Below is a small trained network, with its code and all its weights. Each question gives an input and a class and asks what happens when units are switched off, that is, made to give their printed mean instead of their output.

import numpy as np


def w(rows, s, z=0):
    codes = np.array(rows[::2]) - 128.0
    scale = np.full(codes.shape[1], s)
    scale[-1] = z or s
    return codes * scale


def f(y):
    return y / 2 * (1 + np.tanh(0.7978845608 * (y + 0.044715 * y**3)))


def log_softmax(a):
    a = a - a.max(-1, keepdims=True)
    return a - np.log(np.exp(a).sum(-1, keepdims=True))


def net(x, mask):
    res = np.array(x, float).reshape(1, 6) / 4 @ E
    y = f(res @ A[0][:, :-1].T + A[0][:, -1])
    res = res + np.where(mask, y, B[0][:, -1]) @ B[0][:, :-1]
    return log_softmax(res[-1] @ U[:, :-1].T + U[:, -1])


A, B = {}, {}
E = w([
[220,188,51],'x0',
[128,128,128],'x1',
[129,128,126],'x2',
[71,107,9],'x3',
[68,233,174],'x4',
[129,130,128],'x5',
],0.012)
A[0] = w([
[125,87,78,119],'N0',
[22,134,73,2],'N1',
[139,111,193,120],'N2',
[123,144,59,136],'N3',
[173,154,86,100],'N4',
[121,144,143,119],'N5',
[71,55,134,207],'N6',
[159,82,42,74],'N7',
[69,67,131,74],'N8',
[192,109,48,84],'N9',
[192,99,165,101],'N10',
[90,163,179,121],'N11',
[62,142,222,120],'N12',
[87,148,244,137],'N13',
[248,214,138,138],'N14',
[104,192,115,130],'N15',
[111,151,183,105],'N16',
[164,37,147,98],'N17',
[124,168,171,106],'N18',
[81,124,120,96],'N19',
[99,136,119,136],'N20',
[148,126,128,120],'N21',
[237,122,192,51],'N22',
[39,128,186,127],'N23',
[170,191,124,189],'N24',
[158,170,124,150],'N25',
[135,31,145,129],'N26',
[128,146,84,116],'N27',
[157,223,106,116],'N28',
[42,162,76,112],'N29',
[152,65,186,66],'N30',
[105,188,92,40],'N31',
[66,169,101,106],'N32',
[109,151,179,121],'N33',
[65,242,84,182],'N34',
[96,111,43,76],'N35',
],0.013,0.0086)
B[0] = w([
[155,161,85,193],'N0',
[158,131,250,181],'N1',
[146,171,127,182],'N2',
[114,109,56,205],'N3',
[164,176,98,185],'N4',
[128,131,132,136],'N5',
[195,127,205,237],'N6',
[122,166,11,230],'N7',
[108,37,163,176],'N8',
[113,185,47,234],'N9',
[106,44,147,173],'N10',
[114,169,96,192],'N11',
[110,143,96,239],'N12',
[97,204,115,255],'N13',
[137,65,182,253],'N14',
[140,84,199,177],'N15',
[93,221,111,175],'N16',
[114,87,255,198],'N17',
[135,194,99,169],'N18',
[188,92,141,145],'N19',
[169,68,125,145],'N20',
[120,128,145,133],'N21',
[119,18,145,197],'N22',
[135,143,133,226],'N23',
[60,64,128,210],'N24',
[115,96,149,171],'N25',
[130,49,203,206],'N26',
[85,151,84,166],'N27',
[145,40,197,201],'N28',
[103,77,204,202],'N29',
[184,135,161,172],'N30',
[94,87,61,151],'N31',
[164,83,140,174],'N32',
[151,202,50,178],'N33',
[178,95,202,254],'N34',
[127,141,128,210],'N35',
],0.0063,0.011)
U = w([
[216,180,231,205],'0',
[71,65,151,175],'1',
[143,254,123,3],'2',
],0.012,0.0034)

Each question gives the input, the list of numbers given to net, and the class t.
The units are the neurons (one row each of A and B). Each row of codes is followed by its name. A weight is (code - 128) times the scale printed after its matrix; where a second scale follows, it is the last column's (A, B and U).
mask holds one flag per neuron, in row order. A switched-off neuron (its flag False) gives its mean, the last column of its row in B, instead of its output. The means were averaged over made-up inputs and are rounded, as every weight is.
A unit's drop is (log p(t) with every unit on - log p(t) with that unit switched off) / (log p(t) with every unit on - log p(t) with every unit switched off).
The circuit of an input: a set's keep is (log p(t) with only the set's units on - log p(t) with every unit switched off) / (log p(t) with every unit on - log p(t) with every unit switched off). Starting from the 12 units with the biggest drops (on a tie, the unit counted first), units are removed one at a time, each time the one whose removal leaves the highest keep (on an exact tie, the one counted first), for as long as the keep stays at least 0.8.
circuit, biggest first: the units of the circuit, biggest drop first
most important unit: the unit with the biggest drop
k most important neurons: the k neurons with the biggest drops, biggest first
drop when u is switched off: that unit's drop, to one decimal
input [1,-5,-4,-8,-8,-1], class 1: most important unit -> N22
input [2,6,3,-4,-8,-7], class 1: circuit, biggest first -> N22, N10
input [3,-8,-5,1,0,-4], class 2: 2 most important neurons -> N22, N26
input [-2,-2,-8,0,-4,-6], class 0: circuit, biggest first -> N24, N6
input [-7,0,3,8,5,0], class 0: circuit, biggest first -> N1, N6
input [3,-1,-1,-7,0,-6], class 1: circuit, biggest first -> N22, N24, N6
input [-4,-1,-1,-2,-4,5], class 0: circuit, biggest first -> N6, N24
input [6,0,1,1,-7,-2], class 2: 3 most important neurons -> N9, N7, N4
input [-8,-1,6,-1,-8,2], class 0: 2 most important neurons -> N6, N30
input [4,6,6,0,0,1], class 1: 2 most important neurons -> N6, N24
input [3,6,-6,-8,-7,-3], class 1: 2 most important neurons -> N22, N10
input [5,2,-5,5,7,-1], class 1: 2 most important neurons -> N31, N24
input [-1,8,-1,7,6,-7], class 0: 2 most important neurons -> N1, N34
input [7,5,4,1,-2,-1], class 2: 2 most important neurons -> N9, N4
input [-4,-2,6,-1,8,-4], class 2: most important neuron -> N13
input [-8,6,-7,-5,-7,-4], class 0: drop when N30 is switched off -> 0.2
input [-5,4,-6,-1,-5,-8], class 0: drop when N6 is switched off -> 0.4
input [1,-4,-7,4,-8,3], class 2: drop when N9 is switched off -> 0.3
